Below are the code and all the weights of a small trained network. Each question names an input and a class and asks about switching units off, where a switched-off unit gives its printed mean instead of its output.

import numpy as np


def w(rows, s, z=0):
    codes = np.array(rows[::2]) - 128.0
    scale = np.full(codes.shape[1], s)
    scale[-1] = z or s
    return codes * scale


def f(y):
    return np.maximum(y, 0)


def log_softmax(a):
    a = a - a.max(-1, keepdims=True)
    return a - np.log(np.exp(a).sum(-1, keepdims=True))


def net(x, mask):
    res = np.array(x, float).reshape(1, 4) / 4 @ E
    y = f(res @ A[0][:, :-1].T + A[0][:, -1])
    res = res + np.where(mask, y, B[0][:, -1]) @ B[0][:, :-1]
    return log_softmax(res[-1] @ U[:, :-1].T + U[:, -1])


A, B = {}, {}
E = w([
[131,2,28,239,125,189],'x0',
[126,127,123,129,124,121],'x1',
[96,221,102,241,210,110],'x2',
[240,39,135,139,230,55],'x3',
],0.0088)
A[0] = w([
[96,116,199,82,204,65,5],'N1',
[90,188,154,31,155,102,65],'N2',
[152,82,183,92,110,126,168],'N3',
[89,161,119,155,181,115,121],'N4',
[122,153,179,205,189,140,160],'N5',
[120,168,140,154,23,159,85],'N6',
[133,162,224,74,157,58,47],'N7',
[166,95,96,109,69,154,154],'N8',
[5,161,93,97,71,203,20],'N9',
[131,72,173,64,93,147,164],'N10',
[109,69,87,135,130,156,80],'N11',
[168,78,137,93,208,64,125],'N12',
[122,40,66,206,121,217,146],'N13',
[179,83,100,241,109,198,126],'N14',
[158,88,114,112,45,108,115],'N15',
[130,102,127,90,95,98,129],'N16',
[70,144,135,85,98,203,49],'N17',
[166,76,147,113,186,39,78],'N18',
[143,226,109,229,192,124,207],'N19',
[185,71,144,131,197,116,76],'N20',
[99,162,167,37,150,106,110],'N21',
[127,71,187,78,45,115,95],'N22',
],0.012,0.0022)
B[0] = w([
[86,91,134,79,196,136,192],'N1',
[53,87,200,70,216,126,206],'N2',
[189,178,180,199,94,125,184],'N3',
[190,191,124,193,61,60,180],'N4',
[169,187,169,165,46,81,194],'N5',
[176,154,25,52,165,206,181],'N6',
[46,25,147,82,189,126,220],'N7',
[107,171,230,159,117,100,177],'N8',
[219,162,2,135,128,188,215],'N9',
[173,170,169,189,39,35,194],'N10',
[38,108,144,88,111,70,178],'N11',
[163,211,59,129,96,209,220],'N12',
[42,57,190,43,165,110,249],'N13',
[38,122,158,69,167,109,228],'N14',
[137,112,189,199,73,68,176],'N15',
[135,164,118,177,74,113,163],'N16',
[152,165,96,114,128,168,179],'N17',
[189,189,71,104,140,227,215],'N18',
[197,155,250,173,63,61,245],'N19',
[202,195,37,64,168,207,206],'N20',
[53,109,181,58,159,99,200],'N21',
[188,180,161,183,52,67,195],'N22',
],0.0078,0.014)
U = w([
[206,164,199,210,64,83,211],'0',
[68,69,140,61,181,148,123],'1',
[210,166,9,105,145,242,8],'2',
],0.011,0.0013)

Each question gives the input, the list of numbers given to net, and the class t.
The units are the neurons (one row each of A and B). Each row of codes is followed by its name. A weight is (code - 128) times the scale printed after its matrix; where a second scale follows, it is the last column's (A, B and U).
mask holds one flag per neuron, in row order. A switched-off neuron (its flag False) gives its mean, the last column of its row in B, instead of its output. The means were averaged over made-up inputs and are rounded, as every weight is.
A unit's drop is (log p(t) with every unit on - log p(t) with that unit switched off) / (log p(t) with every unit on - log p(t) with every unit switched off).
The circuit of an input: a set's keep is (log p(t) with only the set's units on - log p(t) with every unit switched off) / (log p(t) with every unit on - log p(t) with every unit switched off). Starting from the 12 units with the biggest drops (on a tie, the unit counted first), units are removed one at a time, each time the one whose removal leaves the highest keep (on an exact tie, the one counted first), for as long as the keep stays at least 0.8.
circuit, biggest first: the units of the circuit, biggest drop first
most important unit: the unit with the biggest drop
top k neurons: the k neurons with the biggest drops, biggest first
drop when u is switched off: that unit's drop, to one decimal
input [-7,6,5,3], class 1: circuit, biggest first	N7
input [8,0,-8,4], class 0: top 4 neurons	N10; N15; N22; N3
input [0,-5,-3,-4], class 2: top 3 neurons	N19; N9; N6
input [7,-7,-7,-2], class 0: top 2 neurons	N10; N22
input [7,5,-5,-7], class 1: top 3 neurons	N13; N11; N14
input [7,-8,3,7], class 1: top 2 neurons	N13; N14
input [2,2,-7,8], class 2: top 4 neurons	N20; N18; N12; N19
input [-6,-5,2,8], class 2: top 2 neurons	N12; N18
input [4,-3,4,-5], class 2: top 3 neurons	N9; N6; N10
input [-5,-5,-4,5], class 1: top 4 neurons	N7; N9; N21; N2
input [7,-4,5,7], class 1: top 2 neurons	N13; N14
input [-8,-7,5,2], class 1: drop when N7 is switched off	0.1
input [-2,2,-1,-1], class 1: drop when N5 is switched off	0.3
input [-2,-4,4,-7], class 2: most important unit	N9
input [7,-7,-7,-1], class 0: drop when N21 is switched off	0.2
